Below are the code and all the weights of a small trained network. Each question names an input and a target symbol and asks about switching units off, where a switched-off unit gives its printed mean instead of its output.

import numpy as np


def w(rows, s, z=0):
    codes = np.array(rows[::2]) - 128.0
    scale = np.full(codes.shape[1], s)
    scale[-1] = z or s
    return codes * scale


def f(y):
    return np.maximum(y, 0)


def softmax(a):
    e = np.exp(a - a.max(-1, keepdims=True))
    return e / e.sum(-1, keepdims=True)


def log_softmax(a):
    a = a - a.max(-1, keepdims=True)
    return a - np.log(np.exp(a).sum(-1, keepdims=True))


def net(x, mask):
    ids = ['αθλμτω'.index(c) for c in x.split()]
    T = len(ids)
    res = E[ids] + P[:T]
    u = 0
    for l in range(2):
        q, k, v = (res @ M[l].T for M in (Q, K, V))
        z = softmax(np.where(np.tri(T) > 0, q @ k.T / 3**0.5, -1e9)) @ v
        res = res + np.where(mask[u], z, O[l][:, -1]) @ O[l][:, :-1]
        u += 1
        y = f(res @ A[l][:, :-1].T + A[l][:, -1])
        res = res + np.where(mask[u : u + 12], y, B[l][:, -1]) @ B[l][:, :-1]
        u += 12
    return log_softmax(res[-1] @ U[:, :-1].T + U[:, -1])


Q, K, V, O, A, B = {}, {}, {}, {}, {}, {}
E = w([
[94,44,159],'α',
[254,199,193],'θ',
[157,131,13],'λ',
[199,120,187],'μ',
[114,105,133],'τ',
[194,200,141],'ω',
],0.014)
P = w([
[111,173,53],'0',
[216,69,60],'1',
[96,89,161],'2',
[224,108,85],'3',
[104,153,181],'4',
[210,82,93],'5',
[112,123,221],'6',
[212,95,108],'7',
[98,107,248],'8',
[220,96,115],'9',
[73,170,203],'10',
],0.013)
Q[0] = w([
[254,73,9],'L0H0',
[141,81,96],'L0H0',
[83,173,68],'L0H0',
],0.01)
K[0] = w([
[162,101,11],'L0H0',
[183,134,90],'L0H0',
[139,85,150],'L0H0',
],0.013)
V[0] = w([
[118,58,138],'L0H0',
[128,39,197],'L0H0',
[2,170,109],'L0H0',
],0.0094)
O[0] = w([
[148,165,3,105],'L0H0',
[162,26,48,97],'L0H0',
[20,124,215,2],'L0H0',
],0.0066)
A[0] = w([
[115,115,177,146],'L0N0',
[122,41,80,211],'L0N1',
[32,126,117,82],'L0N2',
[97,158,232,147],'L0N3',
[132,162,113,153],'L0N4',
[128,71,245,92],'L0N5',
[91,131,49,229],'L0N6',
[88,141,88,179],'L0N7',
[161,117,174,41],'L0N8',
[121,164,78,255],'L0N9',
[185,121,98,152],'L0N10',
[134,76,126,248],'L0N11',
],0.012,0.0047)
B[0] = w([
[100,192,75,158],'L0N0',
[170,174,133,195],'L0N1',
[36,2,164,136],'L0N2',
[69,155,122,196],'L0N3',
[171,121,188,167],'L0N4',
[88,213,112,192],'L0N5',
[111,133,172,161],'L0N6',
[106,107,148,138],'L0N7',
[83,138,90,165],'L0N8',
[106,100,210,196],'L0N9',
[105,98,159,255],'L0N10',
[178,159,190,199],'L0N11',
],0.0094,0.0087)
Q[1] = w([
[52,82,253],'L1H0',
[183,120,228],'L1H0',
[10,97,136],'L1H0',
],0.0068)
K[1] = w([
[71,200,115],'L1H0',
[108,149,214],'L1H0',
[152,170,4],'L1H0',
],0.013)
V[1] = w([
[9,182,148],'L1H0',
[75,81,121],'L1H0',
[155,153,114],'L1H0',
],0.014)
O[1] = w([
[106,204,56,252],'L1H0',
[1,75,4,101],'L1H0',
[109,171,216,123],'L1H0',
],0.0059,0.02)
A[1] = w([
[102,81,14,2],'L1N0',
[177,109,135,132],'L1N1',
[55,79,114,159],'L1N2',
[147,59,178,97],'L1N3',
[111,113,219,192],'L1N4',
[169,4,174,72],'L1N5',
[6,197,203,86],'L1N6',
[172,224,142,141],'L1N7',
[63,146,76,142],'L1N8',
[78,89,129,162],'L1N9',
[134,172,143,126],'L1N10',
[79,158,171,26],'L1N11',
],0.011,0.007)
B[1] = w([
[65,195,171,145],'L1N0',
[144,47,73,155],'L1N1',
[233,160,152,135],'L1N2',
[87,237,161,143],'L1N3',
[126,209,8,168],'L1N4',
[4,161,142,146],'L1N5',
[139,46,1,198],'L1N6',
[68,63,150,253],'L1N7',
[186,129,224,160],'L1N8',
[240,223,164,132],'L1N9',
[149,42,186,179],'L1N10',
[105,68,113,147],'L1N11',
],0.0063,0.023)
U = w([
[87,228,26,132],'α',
[183,28,161,173],'θ',
[15,191,215,110],'λ',
[191,98,1,4],'μ',
[115,161,167,114],'τ',
[12,56,114,222],'ω',
],0.0071,0.0023)

Each question gives the input, a string of symbols that net reads in full, and the target symbol t.
The units are the heads (3 rows each of Q, K, V and O) and the neurons (one row each of A and B). Each row of codes is followed by its name. A weight is (code - 128) times the scale printed after its matrix; where a second scale follows, it is the last column's (O, A, B and U).
mask holds one flag per unit, layer by layer, with each layer's heads first. A switched-off unit (its flag False) gives its mean, the last column of its rows in O or B, instead of its output. The means were averaged over made-up inputs and are rounded, as every weight is.
A unit's drop is (log p(t) with every unit on - log p(t) with that unit switched off) / (log p(t) with every unit on - log p(t) with every unit switched off).
The circuit of an input: a set's keep is (log p(t) with only the set's units on - log p(t) with every unit switched off) / (log p(t) with every unit on - log p(t) with every unit switched off). Starting from the 12 units with the biggest drops (on a tie, the unit counted first), units are removed one at a time, each time the one whose removal leaves the highest keep (on an exact tie, the one counted first), for as long as the keep stays at least 0.8.
units of the circuit, in order: the units of the circuit, biggest drop first
top k neurons: the k neurons with the biggest drops, biggest first
top k neurons in layer l: the k neurons of layer l with the biggest drops, biggest first
input μ μ ω τ ω ω α α, target λ: units of the circuit, in order : [L1H0; L1N5; L1N3; L1N6]
input τ ω μ θ ω λ ω θ, target α: units of the circuit, in order : [L1H0; L0N2; L0H0; L0N9]
input τ τ ω θ, target α: units of the circuit, in order : [L1H0; L0H0; L0N2; L1N6]
input ω θ ω θ θ τ ω τ, target θ: top 3 neurons in layer 0 : [L0N9; L0N8; L0N3]
input λ α τ τ, target ω: units of the circuit, in order : [L0H0; L1N6; L0N3]
input α α θ μ τ μ, target μ: units of the circuit, in order : [L0H0]
input α ω α μ τ μ α α θ μ, target μ: units of the circuit, in order : [L0H0; L0N2; L1H0; L0N6]
input τ ω θ τ ω ω τ λ ω α μ, target ω: units of the circuit, in order : [L1N6; L0N3]
input μ θ ω ω μ μ μ α λ, target λ: top 4 neurons : [L1N5; L1N6; L1N3; L0N10]
input λ θ τ ω ω ω μ θ, target ω: units of the circuit, in order : [L0H0; L1N6; L1N7; L0N3]
input τ ω α ω μ θ λ λ, target α: top 3 neurons : [L0N2; L0N9; L0N6]
input α ω ω α, target μ: units of the circuit, in order : [L0H0; L1N7]
input τ μ ω μ α ω, target α: top 2 neurons in layer 0 : [L0N2; L0N9]
input μ τ ω τ, target λ: top 3 neurons in layer 1 : [L1N5; L1N3; L1N6]
input τ τ μ μ μ τ τ τ, target α: top neuron : [L0N2]
input α τ τ τ α, target α: top 2 neurons in layer 1 : [L1N7; L1N10]
input μ τ τ ω, target λ: top 2 neurons : [L1N5; L0N10]
input τ ω τ μ θ τ ω α ω α ω, target ω: top 3 neurons : [L1N6; L1N7; L0N3]
input μ ω τ θ λ μ ω θ, target λ: top 4 neurons : [L1N5; L0N10; L1N3; L1N6]
input ω τ τ α τ ω μ λ α ω μ, target θ: top 2 neurons : [L0N10; L0N9]
